Below are the code and all the weights of a small trained network. Each question names an input and a target symbol and asks about switching units off, where a switched-off unit gives its printed mean instead of its output.

import numpy as np


def w(rows, s, z=0):
    codes = np.array(rows[::2]) - 128.0
    scale = np.full(codes.shape[1], s)
    scale[-1] = z or s
    return codes * scale


def f(y):
    return np.maximum(y, 0)


def softmax(a):
    e = np.exp(a - a.max(-1, keepdims=True))
    return e / e.sum(-1, keepdims=True)


def log_softmax(a):
    a = a - a.max(-1, keepdims=True)
    return a - np.log(np.exp(a).sum(-1, keepdims=True))


def net(x, mask):
    ids = ['ΞΦβδεημψ'.index(c) for c in x.split()]
    T = len(ids)
    res = E[ids] + P[:T]
    r = res
    for j in range(3):
        rows = slice(3 * j, 3 * j + 3)
        q, k, v = (r @ M[0][rows].T for M in (Q, K, V))
        z = softmax(np.where(np.tri(T) > 0, q @ k.T / 3**0.5, -1e9)) @ v
        o = O[0][rows]
        res = res + np.where(mask[j], z, o[:, -1]) @ o[:, :-1]
    y = f(res @ A[0][:, :-1].T + A[0][:, -1])
    res = res + np.where(mask[3:7], y, B[0][:, -1]) @ B[0][:, :-1]
    return log_softmax(res[-1] @ U[:, :-1].T + U[:, -1])


Q, K, V, O, A, B = {}, {}, {}, {}, {}, {}
E = w([
[94,143,128,117],'Ξ',
[123,128,86,91],'Φ',
[90,155,191,138],'β',
[110,134,101,102],'δ',
[102,137,106,102],'ε',
[120,154,158,138],'η',
[184,112,54,65],'μ',
[188,213,249,83],'ψ',
],0.017)
P = w([
[112,248,2,138],'0',
[91,180,107,38],'1',
[104,161,136,32],'2',
[73,152,183,16],'3',
[140,109,178,82],'4',
[140,106,204,80],'5',
[153,60,248,106],'6',
],0.0096)
Q[0] = w([
[54,146,121,167],'H1',
[128,243,110,132],'H1',
[78,221,40,91],'H1',
[145,61,71,215],'H2',
[147,113,186,162],'H2',
[77,151,107,249],'H2',
[130,78,176,123],'H3',
[127,115,158,200],'H3',
[127,171,142,144],'H3',
],0.013)
K[0] = w([
[139,115,142,192],'H1',
[163,193,76,234],'H1',
[191,172,87,193],'H1',
[121,4,115,143],'H2',
[111,119,165,119],'H2',
[73,51,119,192],'H2',
[143,176,145,107],'H3',
[95,113,141,180],'H3',
[140,160,117,169],'H3',
],0.016)
V[0] = w([
[67,140,151,109],'H1',
[3,114,116,128],'H1',
[74,85,57,140],'H1',
[98,122,75,121],'H2',
[124,67,71,158],'H2',
[129,161,179,168],'H2',
[181,139,135,120],'H3',
[123,143,206,111],'H3',
[181,117,143,123],'H3',
],0.014)
O[0] = w([
[88,153,102,95,146],'H1',
[1,101,95,71,135],'H1',
[45,34,157,106,138],'H1',
[169,186,168,91,130],'H2',
[110,156,151,91,7],'H2',
[112,54,102,150,119],'H2',
[85,144,108,97,149],'H3',
[219,171,120,20,112],'H3',
[129,128,97,110,118],'H3',
],0.0099,0.011)
A[0] = w([
[118,199,209,88,253],'N1',
[201,223,158,89,79],'N2',
[150,154,22,105,207],'N3',
[106,208,254,213,130],'N4',
],0.0091,0.0064)
B[0] = w([
[172,112,218,142,249],'N1',
[134,64,50,135,173],'N2',
[114,218,184,133,218],'N3',
[9,163,67,86,168],'N4',
],0.011)
U = w([
[106,103,75,93,65],'Ξ',
[106,84,97,131,103],'Φ',
[188,133,199,87,194],'β',
[101,110,65,85,39],'δ',
[81,250,152,74,206],'ε',
[137,68,173,255,102],'η',
[144,175,132,199,70],'μ',
[103,137,71,67,3],'ψ',
],0.0089,0.0047)

Each question gives the input, a string of symbols that net reads in full, and the target symbol t.
The units are the heads (3 rows each of Q, K, V and O) and the neurons (one row each of A and B). Each row of codes is followed by its name. A weight is (code - 128) times the scale printed after its matrix; where a second scale follows, it is the last column's (O, A, B and U).
mask holds one flag per unit, heads first, then neurons. A switched-off unit (its flag False) gives its mean, the last column of its rows in O or B, instead of its output. The means were averaged over made-up inputs and are rounded, as every weight is.
A unit's drop is (log p(t) with every unit on - log p(t) with that unit switched off) / (log p(t) with every unit on - log p(t) with every unit switched off).
The circuit of an input: a set's keep is (log p(t) with only the set's units on - log p(t) with every unit switched off) / (log p(t) with every unit on - log p(t) with every unit switched off). Starting from all 7 units, units are removed one at a time, each time the one whose removal leaves the highest keep (on an exact tie, the one counted first), for as long as the keep stays at least 0.8.
units of the circuit, in order: the units of the circuit, biggest drop first
unit that matters most: the unit with the biggest drop
k most important neurons: the k neurons with the biggest drops, biggest first
heads that matter: for each layer, one digit per head in row order, 1 if its drop is at least 0.15 and else 0, layers parted by /
input Ξ μ ψ μ Φ, target η: heads that matter : 110
input Φ Φ δ ψ μ δ μ, target μ: units of the circuit, in order : (H1; H2; N3)
input Ξ Ξ η Φ β δ μ, target ε: units of the circuit, in order : (H1; N2; H2)
input δ μ δ μ μ ε β, target ε: unit that matters most : N4
input Φ ψ β, target Φ: units of the circuit, in order : (H2; N1)
input Ξ δ μ, target ε: heads that matter : 111
input δ μ Φ ψ δ η δ, target μ: heads that matter : 111
input ψ ε β, target μ: units of the circuit, in order : (H1; H2)
input Φ η ε ψ μ δ β, target μ: units of the circuit, in order : (H1; H2; H3; N1)
input μ μ μ, target β: heads that matter : 110
input Φ ψ δ, target Φ: heads that matter : 110
input ε δ η δ, target β: heads that matter : 011
input Φ Φ δ Φ, target β: units of the circuit, in order : (H2; N1; N4)
input ε Ξ Φ Ξ, target β: unit that matters most : N1
input δ β Φ ψ μ δ Φ, target μ: units of the circuit, in order : (H1; H2; N3; H3)
input Φ δ δ, target β: 2 most important neurons : (N1; N3)
input Φ δ ψ η, target Φ: units of the circuit, in order : (H2; N1)
input Φ Ξ Φ μ μ μ ψ, target η: heads that matter : 010
input ψ η Φ η, target μ: units of the circuit, in order : (H1; H2)
input η ε μ ψ Φ μ ε, target μ: units of the circuit, in order : (H1; H2; H3; N3)
input μ ψ δ ε, target η: units of the circuit, in order : (H2)
input ψ δ β δ, target μ: 2 most important neurons : (N3; N2)
input η β Ξ η, target β: heads that matter : 001
input ψ η μ, target μ: heads that matter : 100
input μ μ Φ μ, target β: units of the circuit, in order : (H2; N1; H1)
